Here is a tiny trained network, its code and every weight. The questions are about switching its units off for an input and a target symbol, where a switched-off unit gives its printed mean instead of its output.

import numpy as np


def w(rows, s, z=0):
    codes = np.array(rows[::2]) - 128.0
    scale = np.full(codes.shape[1], s)
    scale[-1] = z or s
    return codes * scale


def f(y):
    return y / 2 * (1 + np.tanh(0.7978845608 * (y + 0.044715 * y**3)))


def softmax(a):
    e = np.exp(a - a.max(-1, keepdims=True))
    return e / e.sum(-1, keepdims=True)


def log_softmax(a):
    a = a - a.max(-1, keepdims=True)
    return a - np.log(np.exp(a).sum(-1, keepdims=True))


def net(x, mask):
    ids = ['ΔΘΛΠαβζημφ'.index(c) for c in x.split()]
    T = len(ids)
    res = E[ids] + P[:T]
    u = 0
    for l in range(2):
        r = res
        for j in range(2):
            rows = slice(4 * j, 4 * j + 4)
            q, k, v = (r @ M[l][rows].T for M in (Q, K, V))
            z = softmax(np.where(np.tri(T) > 0, q @ k.T / 4**0.5, -1e9)) @ v
            o = O[l][rows]
            res = res + np.where(mask[u + j], z, o[:, -1]) @ o[:, :-1]
        u += 2
        y = f(res @ A[l][:, :-1].T + A[l][:, -1])
        res = res + np.where(mask[u : u + 12], y, B[l][:, -1]) @ B[l][:, :-1]
        u += 12
    return log_softmax(res[-1] @ U[:, :-1].T + U[:, -1])


Q, K, V, O, A, B = {}, {}, {}, {}, {}, {}
E = w([
[247,161,116],'Δ',
[137,112,95],'Θ',
[118,16,123],'Λ',
[104,2,98],'Π',
[186,153,122],'α',
[244,161,133],'β',
[130,104,86],'ζ',
[49,166,21],'η',
[23,154,208],'μ',
[74,106,206],'φ',
],0.0078)
P = w([
[87,217,254],'0',
[116,85,176],'1',
[151,91,179],'2',
[133,105,152],'3',
[128,105,150],'4',
[124,96,146],'5',
[83,93,125],'6',
[81,81,119],'7',
[87,85,143],'8',
[144,75,139],'9',
[127,95,131],'10',
],0.0057)
Q[0] = w([
[157,94,119],'L0H1',
[175,102,141],'L0H1',
[148,130,115],'L0H1',
[128,95,149],'L0H1',
[155,254,197],'L0H2',
[79,144,101],'L0H2',
[139,172,98],'L0H2',
[91,120,172],'L0H2',
],0.011)
K[0] = w([
[141,132,231],'L0H1',
[128,119,192],'L0H1',
[185,97,126],'L0H1',
[3,156,231],'L0H1',
[143,32,170],'L0H2',
[204,165,38],'L0H2',
[80,128,101],'L0H2',
[239,139,181],'L0H2',
],0.0075)
V[0] = w([
[136,120,170],'L0H1',
[86,164,2],'L0H1',
[134,39,84],'L0H1',
[87,137,135],'L0H1',
[58,219,153],'L0H2',
[92,152,177],'L0H2',
[163,62,132],'L0H2',
[188,60,86],'L0H2',
],0.007)
O[0] = w([
[151,181,121,133],'L0H1',
[22,2,199,142],'L0H1',
[152,92,251,111],'L0H1',
[91,122,29,198],'L0H1',
[16,188,19,255],'L0H2',
[116,210,101,203],'L0H2',
[192,64,204,69],'L0H2',
[220,85,225,14],'L0H2',
],0.0036,0.002)
A[0] = w([
[121,112,78,75],'L0N1',
[74,84,227,137],'L0N2',
[218,94,90,121],'L0N3',
[161,128,124,12],'L0N4',
[150,108,173,219],'L0N5',
[48,97,106,254],'L0N6',
[119,11,124,186],'L0N7',
[137,245,159,66],'L0N8',
[91,85,135,162],'L0N9',
[46,121,232,213],'L0N10',
[163,193,134,97],'L0N11',
[165,131,172,62],'L0N12',
],0.011,0.0056)
B[0] = w([
[132,62,92,130],'L0N1',
[253,143,143,145],'L0N2',
[86,179,112,125],'L0N3',
[63,103,188,114],'L0N4',
[117,250,86,143],'L0N5',
[235,217,90,247],'L0N6',
[238,158,130,171],'L0N7',
[64,119,230,126],'L0N8',
[197,133,155,159],'L0N9',
[244,234,188,183],'L0N10',
[64,89,200,119],'L0N11',
[86,3,42,116],'L0N12',
],0.0059,0.011)
Q[1] = w([
[190,162,156],'L1H1',
[186,167,81],'L1H1',
[151,31,62],'L1H1',
[98,199,112],'L1H1',
[133,204,165],'L1H2',
[165,177,143],'L1H2',
[254,103,167],'L1H2',
[113,81,131],'L1H2',
],0.0082)
K[1] = w([
[146,103,143],'L1H1',
[211,147,122],'L1H1',
[43,76,15],'L1H1',
[254,170,179],'L1H1',
[106,174,138],'L1H2',
[123,220,144],'L1H2',
[24,149,171],'L1H2',
[217,142,180],'L1H2',
],0.0084)
V[1] = w([
[136,89,47],'L1H1',
[27,146,145],'L1H1',
[197,175,142],'L1H1',
[96,214,194],'L1H1',
[255,125,188],'L1H2',
[188,67,81],'L1H2',
[128,87,247],'L1H2',
[191,50,203],'L1H2',
],0.0081)
O[1] = w([
[83,174,165,87],'L1H1',
[230,136,153,49],'L1H1',
[92,68,76,254],'L1H1',
[176,25,39,202],'L1H1',
[212,130,79,149],'L1H2',
[146,254,208,71],'L1H2',
[203,40,77,51],'L1H2',
[203,92,145,27],'L1H2',
],0.0064,0.012)
A[1] = w([
[69,88,134,58],'L1N1',
[210,70,134,132],'L1N2',
[80,135,2,254],'L1N3',
[93,174,75,67],'L1N4',
[43,153,105,19],'L1N5',
[111,90,57,20],'L1N6',
[41,26,120,117],'L1N7',
[109,106,206,196],'L1N8',
[91,112,23,172],'L1N9',
[154,202,207,151],'L1N10',
[3,117,93,25],'L1N11',
[114,103,91,41],'L1N12',
],0.0071,0.0041)
B[1] = w([
[160,77,66,123],'L1N1',
[249,75,44,133],'L1N2',
[57,181,193,251],'L1N3',
[152,118,151,156],'L1N4',
[194,106,54,139],'L1N5',
[120,39,111,150],'L1N6',
[157,92,75,135],'L1N7',
[66,105,117,120],'L1N8',
[78,96,178,212],'L1N9',
[151,19,2,123],'L1N10',
[220,69,76,149],'L1N11',
[117,12,104,134],'L1N12',
],0.0064,0.019)
U = w([
[119,98,89,6],'Δ',
[114,136,139,46],'Θ',
[158,154,92,104],'Λ',
[175,174,87,120],'Π',
[110,87,156,92],'α',
[123,65,146,133],'β',
[122,142,140,101],'ζ',
[29,219,240,253],'η',
[11,2,107,59],'μ',
[74,71,94,112],'φ',
],0.0084,0.0044)

Each question gives the input, a string of symbols that net reads in full, and the target symbol t.
The units are the heads (4 rows each of Q, K, V and O) and the neurons (one row each of A and B). Each row of codes is followed by its name. A weight is (code - 128) times the scale printed after its matrix; where a second scale follows, it is the last column's (O, A, B and U).
mask holds one flag per unit, layer by layer, with each layer's heads first. A switched-off unit (its flag False) gives its mean, the last column of its rows in O or B, instead of its output. The means were averaged over made-up inputs and are rounded, as every weight is.
A unit's drop is (log p(t) with every unit on - log p(t) with that unit switched off) / (log p(t) with every unit on - log p(t) with every unit switched off).
The circuit of an input: a set's keep is (log p(t) with only the set's units on - log p(t) with every unit switched off) / (log p(t) with every unit on - log p(t) with every unit switched off). Starting from the 12 units with the biggest drops (on a tie, the unit counted first), units are removed one at a time, each time the one whose removal leaves the highest keep (on an exact tie, the one counted first), for as long as the keep stays at least 0.8.
units of the circuit, in order: the units of the circuit, biggest drop first
top k neurons: the k neurons with the biggest drops, biggest first
k most important neurons of layer l: the k neurons of layer l with the biggest drops, biggest first
heads that matter: for each layer, one digit per head in row order, 1 if its drop is at least 0.15 and else 0, layers parted by /
drop of u: that unit's drop, to one decimal
input μ η η μ η η μ α, target μ: units of the circuit, in order : (L0N10 L0N2 L1H1)
input Π Θ η η η η Π η η Λ, target Π: top 3 neurons : (L1N3 L1N9 L0N7)
input ζ Λ μ μ ζ, target μ: units of the circuit, in order : (L0N10 L0N2 L1H1)
input Π α η η Π β, target η: units of the circuit, in order : (L1H1 L1N11)
input μ η η Θ α Θ Λ η η φ, target μ: units of the circuit, in order : (L1H2 L0N8 L0H2 L0N7)
input ζ μ α φ η η η μ Δ, target μ: units of the circuit, in order : (L0N10 L0N6)
input η η α, target η: heads that matter : 00 / 10
input Λ η Δ, target η: heads that matter : 10 / 11
input ζ μ η Δ, target μ: 3 most important neurons of layer 0 : (L0N10 L0N6 L0N2)
input η η Λ Λ, target η: heads that matter : 00 / 00
input η Θ μ η, target μ: heads that matter : 00 / 10
input Π φ η η η β η Π, target Π: 2 most important neurons of layer 1 : (L1N3 L1N9)
input η φ μ μ η Θ, target μ: heads that matter : 00 / 00
input μ α Θ, target μ: heads that matter : 00 / 01
input μ μ φ μ η α, target μ: top neuron : (L0N10)
input Λ η α η η, target η: heads that matter : 10 / 11
input η η ζ, target η: heads that matter : 00 / 10
input Λ η Θ μ η φ Δ μ η ζ μ, target Π: heads that matter : 00 / 01
input η Π η η η Θ, target η: heads that matter : 00 / 00
input μ Λ Π η η η β η ζ μ φ, target μ: 2 most important neurons of layer 0 : (L0N8 L0N10)
input Π μ η Π Λ β Π, target Π: drop of L0H2 : 0.2
input η Λ η φ η η μ β, target μ: drop of L1H1 : 0.4
